Below are the code and all the weights of a small trained network. Each question names an input and a class and asks about switching units off, where a switched-off unit gives its printed mean instead of its output.

import numpy as np


def w(rows, s, z=0):
    codes = np.array(rows[::2]) - 128.0
    scale = np.full(codes.shape[1], s)
    scale[-1] = z or s
    return codes * scale


def f(y):
    return y / 2 * (1 + np.tanh(0.7978845608 * (y + 0.044715 * y**3)))


def log_softmax(a):
    a = a - a.max(-1, keepdims=True)
    return a - np.log(np.exp(a).sum(-1, keepdims=True))


def net(x, mask):
    res = np.array(x, float).reshape(1, 3) / 4 @ E
    y = f(res @ A[0][:, :-1].T + A[0][:, -1])
    res = res + np.where(mask, y, B[0][:, -1]) @ B[0][:, :-1]
    return log_softmax(res[-1] @ U[:, :-1].T + U[:, -1])


A, B = {}, {}
E = w([
[231,147,137,97],'x0',
[199,144,1,168],'x1',
[162,138,131,33],'x2',
],0.0047)
A[0] = w([
[134,127,125,130,143],'n0',
[103,131,147,122,152],'n1',
[124,132,130,129,123],'n2',
[139,132,90,174,194],'n3',
[9,121,88,189,135],'n4',
[139,133,127,109,144],'n5',
[97,129,129,135,155],'n6',
[166,123,102,145,190],'n7',
[129,132,126,133,130],'n8',
[91,127,204,115,158],'n9',
[127,130,134,129,130],'n10',
[128,129,126,130,130],'n11',
[146,128,121,134,173],'n12',
[160,131,121,73,163],'n13',
[131,129,133,129,138],'n14',
[136,125,130,119,147],'n15',
[68,127,103,155,139],'n16',
[137,125,131,118,143],'n17',
[127,134,130,131,128],'n18',
[124,125,143,125,139],'n19',
[24,125,154,139,252],'n20',
[89,131,94,151,163],'n21',
[133,128,126,124,139],'n22',
[184,122,123,50,180],'n23',
[147,133,128,100,147],'n24',
[133,125,129,124,140],'n25',
[143,123,125,117,158],'n26',
[74,127,252,111,154],'n27',
[193,129,74,190,171],'n28',
[186,130,124,41,171],'n29',
[138,131,115,144,155],'n30',
[154,129,108,155,165],'n31',
[140,128,112,147,160],'n32',
[161,127,120,84,176],'n33',
[204,133,62,198,172],'n34',
[143,129,127,106,152],'n35',
],0.014,0.0026)
B[0] = w([
[135,129,126,126,133],'n0',
[103,107,147,131,144],'n1',
[125,127,129,129,127],'n2',
[177,99,91,163,187],'n3',
[55,177,58,231,235],'n4',
[127,148,130,114,135],'n5',
[104,118,132,153,144],'n6',
[186,122,120,114,173],'n7',
[131,126,126,129,129],'n8',
[96,76,194,90,198],'n9',
[125,125,130,124,129],'n10',
[131,128,128,131,129],'n11',
[151,130,121,118,146],'n12',
[118,190,123,83,163],'n13',
[127,126,127,119,131],'n14',
[126,134,126,114,134],'n15',
[98,140,99,185,167],'n16',
[125,135,125,113,133],'n17',
[127,126,127,127,128],'n18',
[117,121,136,117,133],'n19',
[14,79,165,205,240],'n20',
[135,127,95,178,163],'n21',
[132,133,128,123,131],'n22',
[117,228,114,61,195],'n23',
[121,159,122,103,141],'n24',
[128,130,126,120,131],'n25',
[135,142,124,111,139],'n26',
[89,36,245,48,254],'n27',
[231,69,121,125,228],'n28',
[101,236,110,57,201],'n29',
[151,120,118,136,143],'n30',
[170,112,115,133,159],'n31',
[155,119,117,139,147],'n32',
[135,183,124,87,162],'n33',
[253,55,125,122,251],'n34',
[126,151,125,107,139],'n35',
],0.045,0.005)
U = w([
[132,254,115,65,169],'0',
[88,58,235,104,138],'1',
[219,70,101,126,193],'2',
[84,129,83,203,3],'3',
],0.0055,0.00047)

Each question gives the input, the list of numbers given to net, and the class t.
The units are the neurons (one row each of A and B). Each row of codes is followed by its name. A weight is (code - 128) times the scale printed after its matrix; where a second scale follows, it is the last column's (A, B and U).
mask holds one flag per neuron, in row order. A switched-off neuron (its flag False) gives its mean, the last column of its row in B, instead of its output. The means were averaged over made-up inputs and are rounded, as every weight is.
A unit's drop is (log p(t) with every unit on - log p(t) with that unit switched off) / (log p(t) with every unit on - log p(t) with every unit switched off).
The circuit of an input: a set's keep is (log p(t) with only the set's units on - log p(t) with every unit switched off) / (log p(t) with every unit on - log p(t) with every unit switched off). Starting from the 12 units with the biggest drops (on a tie, the unit counted first), units are removed one at a time, each time the one whose removal leaves the highest keep (on an exact tie, the one counted first), for as long as the keep stays at least 0.8.
units of the circuit, in order: the units of the circuit, biggest drop first
k most important neurons: the k neurons with the biggest drops, biggest first
drop of u: that unit's drop, to one decimal
input [-5,5,-3], class 3: units of the circuit, in order => (n4)
input [-1,2,-1], class 2: 2 most important neurons => (n20; n4)
input [8,-8,3], class 0: 3 most important neurons => (n29; n23; n20)
input [-2,0,1], class 3: units of the circuit, in order => (n27; n34)
input [-7,7,-5], class 3: 3 most important neurons => (n4; n16; n27)
input [-1,0,-3], class 3: units of the circuit, in order => (n27; n34)
input [2,0,-2], class 2: units of the circuit, in order => (n27; n4)
input [0,2,1], class 2: 3 most important neurons => (n4; n29; n23)
input [5,2,0], class 0: units of the circuit, in order => (n29; n23)
input [-5,7,-8], class 2: 2 most important neurons => (n34; n28)
input [-7,5,7], class 0: 2 most important neurons => (n20; n34)
input [-5,6,-3], class 2: 2 most important neurons => (n34; n28)
input [-8,-3,-2], class 3: 2 most important neurons => (n4; n16)
input [-8,6,3], class 3: units of the circuit, in order => (n4)
input [-3,2,-6], class 3: drop of n4 => 0.1
input [-6,6,5], class 2: drop of n20 => 0.1
